How the elements are linked:
nr: ψ>fg, α>zb, ε>bl, τ>zs, β>jp, ω>bc
nj: ψ>nb, α>., ε>hb, τ>nq, β>qj, ω>rl
th: ψ>gm, α>lf, ε>rm, τ>cn, β>bd, ω>tn
fq: ψ>cm, α>pg, ε>dj, τ>rz, β>dz, ω>mg
dz: ψ>dj, α>fm, ε>rz, τ>ds, β>zb, ω>fq
rn: ψ>sb, α>ns, ε>gq, τ>mb, β>jf, ω>hm
mg: ψ>cc, α>cn, ε>cm, τ>dj, β>fq, ω>fm
ct: ψ>pg, α>th, ε>fm, τ>mg, β>cc, ω>jr
gm: ψ>tn, α>cl, ε>th, τ>bd, β>rm, ω>br
hs: ψ>lb, α>zs, ε>hr, τ>bm, β>ld, ω>zt
ns: ψ>ph, α>qf, ε>gs, τ>gp, β>zz, ω>qt
fm: ψ>ct, α>rm, ε>cc, τ>cm, β>mg, ω>pg
gp: ψ>zz, α>dp, ε>hm, τ>rn, β>sb, ω>gs
nb: ψ>rl, α>., ε>nj, τ>qj, β>hb, ω>nh
zz: ψ>gs, α>bt, ε>gp, τ>sb, β>hm, ω>ns
hb: ψ>nj, α>sz, ε>qj, τ>mj, β>nq, ω>nb
jf: ψ>gq, α>zz, ε>mb, τ>., β>., ω>rn
pp: ψ>sz, α>., ε>nh, τ>nb, β>rl, ω>.
ds: ψ>zb, α>cm, ε>dc, τ>bc, β>ll, ω>rz
ph: ψ>qt, α>tl, ε>ns, τ>zz, β>gs, ω>dp
zt: ψ>sc, α>bl, ε>lb, τ>hr, β>hs, ω>dm
dp: ψ>bt, α>ld, ε>qt, τ>ns, β>ph, ω>zc
gq: ψ>rn, α>gs, ε>jf, τ>., β>mb, ω>sb
ld: ψ>hr, α>dm, ε>bm, τ>qf, β>tl, ω>hs
lf: ψ>cl, α>qj, ε>gz, τ>br, β>dg, ω>hf
rz: ψ>dz, α>cc, ε>zb, τ>dc, β>ds, ω>dj
dj: ψ>fq, α>ct, ε>dz, τ>zb, β>rz, ω>cm
dm: ψ>ls, α>fg, ε>sc, τ>lb, β>zt, ω>zs
tn: ψ>br, α>hf, ε>gm, τ>rm, β>th, ω>dg
sz: ψ>., α>., ε>pp, τ>rl, β>nh, ω>.
td: ψ>mj, α>nb, ε>hf, τ>lf, β>cl, ω>nq
sb: ψ>hm, α>ph, ε>rn, τ>jf, β>gq, ω>gp
hm: ψ>gp, α>qt, ε>sb, τ>gq, β>rn, ω>zz
mj: ψ>nq, α>rl, ε>td, τ>cl, β>hf, ω>qj
bd: ψ>rm, α>dg, ε>cn, τ>pg, β>jr, ω>th
qt: ψ>dp, α>bm, ε>ph, τ>gs, β>ns, ω>bt
fg: ψ>bc, α>rz, ε>nr, τ>jp, β>bl, ω>ll
dg: ψ>gz, α>mj, ε>br, τ>gm, β>tn, ω>lf
bt: ψ>zc, α>hr, ε>dp, τ>ph, β>qt, ω>qf
cm: ψ>mg, α>jr, ε>fq, τ>dz, β>dj, ω>cc
cl: ψ>hf, α>hb, ε>lf, τ>dg, β>gz, ω>td
nq: ψ>qj, α>nh, ε>mj, τ>hf, β>td, ω>hb
bc: ψ>ll, α>dz, ε>fg, τ>bl, β>nr, ω>dc
gz: ψ>lf, α>nq, ε>dg, τ>tn, β>br, ω>cl
jr: ψ>cn, α>tn, ε>pg, τ>fm, β>ct, ω>bd
dc: ψ>ds, α>fq, ε>ll, τ>fg, β>bc, ω>zb
bm: ψ>ld, α>sc, ε>tl, τ>zc, β>qf, ω>hr
rm: ψ>th, α>gz, ε>bd, τ>jr, β>cn, ω>gm
ls: ψ>zs, α>bc, ε>dm, τ>zt, β>sc, ω>jp
lb: ψ>zt, α>jp, ε>hs, τ>ld, β>hr, ω>sc
hr: ψ>hs, α>ls, ε>ld, τ>tl, β>bm, ω>lb
mb: ψ>jf, α>gp, ε>., τ>., β>., ω>gq
jp: ψ>bl, α>dc, ε>zs, τ>dm, β>ls, ω>nr
zc: ψ>qf, α>hs, ε>bt, τ>qt, β>dp, ω>tl
ll: ψ>dc, α>dj, ε>bc, τ>nr, β>fg, ω>ds
gs: ψ>ns, α>zc, ε>zz, τ>hm, β>gp, ω>ph
br: ψ>dg, α>td, ε>tn, τ>th, β>gm, ω>gz
zb: ψ>rz, α>mg, ε>ds, τ>ll, β>dc, ω>dz
qf: ψ>tl, α>lb, ε>zc, τ>dp, β>bt, ω>bm
qj: ψ>hb, α>pp, ε>nq, τ>td, β>mj, ω>nj
bl: ψ>nr, α>ds, ε>jp, τ>ls, β>zs, ω>fg
rl: ψ>nh, α>., ε>nb, τ>hb, β>nj, ω>pp
sc: ψ>dm, α>nr, ε>zt, τ>hs, β>lb, ω>ls
zs: ψ>jp, α>ll, ε>ls, τ>sc, β>dm, ω>bl
tl: ψ>bm, α>zt, ε>qf, τ>bt, β>zc, ω>ld
cc: ψ>fm, α>bd, ε>mg, τ>fq, β>cm, ω>ct
nh: ψ>pp, α>., ε>rl, τ>nj, β>nb, ω>sz
cn: ψ>bd, α>br, ε>jr, τ>ct, β>pg, ω>rm
hf: ψ>td, α>nj, ε>cl, τ>gz, β>lf, ω>mj
pg: ψ>jr, α>gm, ε>ct, τ>cc, β>fm, ω>cn

In the rows, 52 stands for zero.

The rows follow the links: the fewer symbols apart two elements are, the more alike their rows tend to be.

Each row is also shifted at random along 2 hidden directions that mean nothing.

Some elements, each with a row of numbers:
sb: 38 52 47 50 46 56 51 52 53 55 53 58 50 40 44 52 54 57 51 48 49 49 54 55 55 55 50 49 43 58 56 48 44 47 59 53 49
dg: 50 53 51 57 53 43 58 47 57 49 46 53 56 54 50 48 52 54 60 58 52 43 50 60 47 50 44 49 63 43 48 45 63 53 44 40 53
qj: 65 49 52 55 55 47 57 53 54 46 45 55 51 59 54 48 56 49 54 58 58 51 48 55 57 53 48 54 62 45 50 48 63 57 45 46 51
sc: 43 50 55 48 54 60 47 57 48 52 55 50 49 58 58 54 52 47 44 50 55 60 53 43 60 53 60 58 48 57 55 61 47 55 56 64 52
rn: 41 53 47 50 46 56 51 53 52 56 55 58 50 39 43 54 54 57 51 47 49 50 53 55 54 55 50 48 42 59 56 48 43 46 59 53 48
zz: 40 54 44 49 42 59 49 42 60 52 50 60 55 41 48 44 53 60 54 57 50 35 62 57 58 53 50 54 45 58 60 49 43 47 59 55 56
ns: 20 51 48 50 47 56 52 54 53 52 51 58 50 45 47 51 56 54 50 51 53 51 52 54 59 55 50 52 46 55 56 49 48 49 56 53 50
th: 49 55 53 58 53 41 58 48 54 52 50 50 56 52 48 52 51 54 60 53 50 48 49 59 40 49 45 45 60 44 46 45 60 51 45 39 52
gm: 42 52 54 58 56 40 59 56 50 52 50 50 52 53 47 56 53 51 58 49 51 56 43 59 42 51 45 45 61 44 44 44 63 52 44 38 48
zt: 51 50 53 47 52 62 47 53 51 51 53 52 50 55 58 51 53 49 45 53 55 54 57 45 62 53 59 59 47 58 57 60 46 54 58 65 54
nq: 64 49 52 55 56 46 58 58 52 47 47 55 49 58 52 51 58 48 53 55 58 56 44 56 57 54 47 53 61 45 50 48 63 57 45 45 48
dm: 46 52 54 48 52 61 45 48 53 50 53 49 54 58 61 49 49 51 47 56 54 50 61 44 58 50 61 60 49 57 56 62 47 54 57 65 58
zb: 69 58 55 51 51 55 45 37 56 55 55 42 62 54 60 48 41 57 55 57 45 40 66 48 39 44 58 53 51 55 52 60 45 50 55 58 64
cl: 70 47 52 56 56 44 60 66 47 51 50 56 44 53 46 58 59 47 52 47 56 66 37 57 55 57 45 48 57 46 48 44 62 55 46 42 42
nj: 55 47 55 55 59 45 59 63 48 47 48 53 46 62 53 55 58 44 51 53 59 63 40 52 57 55 49 53 62 44 48 50 65 59 44 46 46
lf: 62 51 50 56 53 44 59 51 55 48 46 55 52 53 49 49 55 52 57 56 54 48 48 59 52 52 45 50 61 44 49 45 62 54 45 41 51
tn: 54 54 50 57 51 43 57 44 58 50 47 52 57 52 50 47 51 56 61 58 50 41 52 61 44 49 44 48 61 44 49 44 61 51 45 39 55
hr: 77 47 50 45 50 65 48 65 47 53 56 59 42 48 50 56 59 48 40 45 56 64 49 46 70 59 58 57 39 62 59 57 42 52 62 66 45
tl: 54 51 47 47 46 64 47 47 57 49 49 60 52 48 53 44 55 55 48 59 54 42 61 50 67 55 55 60 45 59 62 55 44 51 60 62 55
bt: 36 50 47 48 47 61 50 52 54 51 50 60 49 47 50 48 56 54 48 54 54 48 55 52 65 56 53 56 46 57 59 52 46 51 58 58 51
lb: 57 50 51 46 50 64 46 52 53 50 53 54 50 53 57 49 53 51 45 55 55 51 58 45 64 54 59 60 45 59 59 60 44 53 59 65 54
jr: 50 55 56 57 56 41 56 55 48 56 55 46 54 52 48 60 49 52 57 45 48 58 46 55 36 50 49 43 56 47 44 47 57 50 47 41 49
nb: 60 48 55 55 58 47 57 58 51 46 47 52 48 62 55 52 56 46 52 55 59 58 44 52 57 54 50 55 62 45 50 51 64 59 45 48 49
mb: 36 54 48 51 46 56 50 49 53 56 54 55 53 40 46 52 51 58 53 49 47 47 56 54 50 53 51 48 43 58 55 49 43 46 58 53 51

The symbols that take the first to the second take the third to the fourth, perhaps in another order. What is the fourth?
Answer with the element's name.
A 63 55 58 54 56 45 53 58 44 60 60 43 52 52 50 64 47 51 53 40 47 65 46 50 35 49 53 43 50 52 44 52 51 49 50 48 48
B 51 56 58 55 56 45 51 52 47 58 59 41 55 54 53 60 45 52 55 44 46 59 50 50 34 48 54 45 53 51 44 53 52 50 50 49 53
C 57 49 47 47 46 63 49 56 53 52 52 61 46 44 48 50 58 53 46 52 54 52 53 50 68 58 53 56 42 60 60 52 44 51 60 60 49
D bt

A 56 53 50 57 51 43 58 45 58 49 45 53 57 53 50 46 52 55 60 60 52 40 52 61 47 50 44 50 62 44 49 45 62 52 45 40 54
B 75 48 52 54 55 48 57 57 52 47 47 56 48 57 52 51 58 48 52 55 58 55 45 55 59 55 48 54 60 46 51 49 62 57 46 47 48
C 61 48 53 56 57 44 60 63 49 49 48 55 46 57 49 55 59 46 52 50 57 62 39 56 56 56 46 50 60 44 48 46 64 56 45 43 44
D nh

A 56 48 49 47 49 63 48 59 50 52 53 59 46 48 51 52 58 50 44 50 56 58 52 48 68 58 56 58 43 60 59 56 44 52 59 63 48
B 42 53 57 49 55 58 46 49 51 52 55 45 54 60 62 52 47 50 48 54 52 53 59 43 52 49 61 58 51 56 53 63 48 54 54 64 58
C 55 59 53 56 51 44 52 38 58 54 51 46 62 50 53 48 44 59 62 56 45 38 59 57 34 45 48 47 58 48 47 49 54 49 48 43 60
D gz

A 40 53 54 58 55 39 59 53 51 53 51 49 53 53 48 56 51 52 59 50 50 55 45 59 40 50 45 44 61 44 45 45 62 52 44 38 49
B 43 55 55 57 55 40 57 52 50 56 54 47 55 52 48 58 49 53 58 47 48 56 46 57 36 49 47 43 58 46 44 47 59 51 45 40 50
C 70 53 60 51 59 50 50 64 40 60 64 43 48 53 52 68 48 47 48 36 48 74 44 44 40 51 58 46 47 56 45 57 47 51 53 55 46
D dc

A 35 51 47 49 46 58 51 53 54 52 52 60 49 42 46 50 56 55 50 51 52 49 53 54 61 56 50 53 44 57 58 49 45 49 58 55 50
B 36 48 48 49 50 59 52 63 48 53 54 60 43 45 46 56 59 50 46 46 55 61 46 51 65 59 52 53 44 57 57 51 46 51 58 56 44
C 65 55 58 53 55 48 50 54 46 59 60 43 54 52 52 61 45 52 53 43 46 61 50 49 36 48 55 45 50 54 46 55 49 49 52 51 52
D cc

A 54 57 58 54 55 47 50 48 50 57 58 41 57 54 55 57 43 54 56 48 46 53 54 50 34 46 55 47 53 51 46 55 51 50 50 51 56
B 55 56 55 56 54 43 54 51 50 57 56 45 56 51 50 58 46 54 57 47 46 54 50 54 35 48 50 44 55 49 45 49 54 49 48 44 52
C 50 55 59 51 56 52 47 51 48 56 59 41 56 58 59 57 44 50 51 48 48 58 55 45 41 47 60 52 51 55 48 60 48 52 53 58 56
D dj

A 52 49 55 48 55 60 47 60 46 53 57 50 47 57 57 57 53 46 43 47 55 65 51 43 60 54 61 57 46 58 54 62 46 55 57 65 50
B 38 53 61 51 60 52 48 59 44 56 60 41 51 61 59 62 47 46 47 44 51 67 49 42 43 49 61 52 51 54 47 61 50 55 52 59 52
C 27 51 48 50 47 56 52 55 53 53 52 59 49 43 46 52 56 54 50 49 52 52 51 54 59 56 50 52 45 56 56 49 47 49 57 53 48
D qf

A 62 49 53 47 53 62 47 61 47 53 56 53 46 54 55 56 55 47 42 47 56 63 51 44 64 56 60 58 44 60 56 60 44 54 59 66 49
B 62 52 54 47 52 62 45 51 51 52 55 49 52 56 59 51 50 50 46 53 53 53 59 44 58 51 61 59 46 59 56 62 44 54 58 66 56
C 78 53 48 55 49 47 57 45 59 48 45 57 55 50 49 45 54 56 59 60 52 40 53 60 52 52 45 51 58 46 52 44 59 52 47 43 54
D hf

A 66 57 57 53 54 48 49 49 49 58 58 42 57 52 54 58 44 54 54 47 46 54 54 49 36 47 55 47 51 54 47 55 48 49 52 51 55
B 32 60 57 55 53 45 50 34 57 54 53 39 65 57 60 48 39 58 61 58 44 38 63 53 30 42 53 49 60 48 46 55 54 50 47 48 64
C 41 52 59 50 58 54 47 58 45 55 59 43 51 61 60 59 47 46 46 46 52 65 51 42 48 50 62 54 50 55 49 62 49 54 53 61 53
D fg

A 60 55 59 53 57 48 50 55 45 59 60 42 53 54 53 62 45 51 52 42 47 63 49 47 36 48 56 46 51 53 46 56 49 50 52 52 51
B 71 57 55 53 53 47 50 48 50 58 57 44 57 50 51 57 44 55 56 47 45 52 54 52 36 47 53 45 51 53 47 53 49 48 52 49 54
C 90 54 56 49 53 56 46 53 47 58 61 45 53 51 55 59 46 52 48 44 47 59 55 44 44 50 60 50 44 59 51 59 42 49 58 60 53
D dz

A 54 50 51 57 54 43 59 54 53 49 47 54 51 55 49 52 56 51 57 54 55 53 45 59 51 53 45 49 61 43 48 45 63 54 44 40 49
B 76 51 49 55 51 49 55 44 60 45 43 56 55 56 54 42 54 53 57 64 55 39 56 57 58 51 47 56 61 45 54 49 60 55 47 47 56
C 69 51 57 48 55 59 46 59 45 56 60 47 49 56 57 59 50 48 44 45 52 65 52 42 53 52 62 55 45 60 53 62 44 53 57 65 51
D dc

A 72 57 54 54 51 48 51 44 53 57 56 45 59 50 52 53 44 57 57 50 45 47 57 53 36 47 52 47 52 52 48 52 49 48 52 48 57
B 73 59 55 51 51 53 46 39 55 56 56 43 62 52 58 50 41 58 56 54 45 41 64 50 38 44 57 51 51 55 51 58 46 48 54 56 62
C 39 51 53 57 55 42 59 50 56 46 44 53 53 60 53 47 55 50 58 59 56 48 48 58 51 51 45 52 65 41 48 46 67 56 42 41 52
D br

A 46 54 57 49 55 58 45 48 51 53 56 44 56 60 62 51 46 51 49 54 51 52 60 43 50 48 61 57 51 56 53 63 47 54 54 63 59
B 32 51 58 49 58 56 48 57 46 53 57 45 50 61 60 57 50 46 46 49 54 63 52 42 53 51 61 56 50 55 51 62 50 56 53 63 53
C 75 56 55 49 51 58 44 42 53 55 57 44 59 54 60 50 43 55 51 54 47 45 64 46 45 46 60 55 48 58 53 61 43 51 57 62 61
D fg

A 56 55 56 55 55 43 54 53 48 57 57 45 54 51 49 60 47 53 57 45 46 57 48 54 35 49 50 43 54 49 45 49 54 50 48 44 50
B 37 60 56 55 53 46 50 36 56 54 53 40 64 56 58 49 40 58 61 57 44 39 62 52 31 42 54 49 59 49 46 55 53 50 48 49 63
C 83 48 51 54 54 48 58 58 52 48 47 58 48 54 49 52 59 49 52 53 57 56 45 56 59 56 47 52 57 47 51 47 60 55 47 46 47
D lf

A 58 51 51 56 52 47 56 43 60 44 42 54 57 59 56 41 54 53 58 66 56 39 55 58 55 50 47 56 64 43 52 49 63 56 44 45 58
B 64 49 52 55 55 46 58 55 53 47 46 56 50 57 51 50 57 49 55 56 57 53 46 57 56 54 47 53 61 44 50 47 63 56 45 44 49
C 67 54 53 56 53 43 56 52 51 55 53 50 54 48 47 56 50 54 58 48 48 53 47 57 40 51 47 44 55 48 46 45 56 49 48 42 50
D cn

A 52 54 49 57 50 44 57 40 61 46 43 53 59 54 53 42 52 56 62 64 52 35 56 61 48 49 44 51 64 43 51 45 63 53 44 40 58
B 69 49 52 55 55 46 58 57 53 47 47 56 49 56 51 51 57 49 54 55 57 55 45 56 57 55 47 53 60 45 50 47 63 56 46 45 48
C 67 57 55 55 53 46 52 47 51 57 56 45 57 50 50 56 45 56 57 48 45 50 53 54 35 47 51 45 53 51 47 50 51 48 50 46 54
D bd

A 33 52 56 49 54 58 46 48 52 50 53 46 55 61 62 50 48 50 48 56 53 51 59 44 54 49 61 59 52 55 54 63 49 55 54 63 59
B 61 52 57 48 55 59 46 54 47 55 58 46 52 57 59 56 49 49 45 48 52 59 55 42 52 50 61 56 47 58 53 62 45 53 56 64 54
C 66 54 58 48 55 57 46 53 48 56 59 45 53 56 58 56 46 50 47 48 50 58 56 43 48 49 61 55 48 58 52 62 45 52 56 63 55
D dc

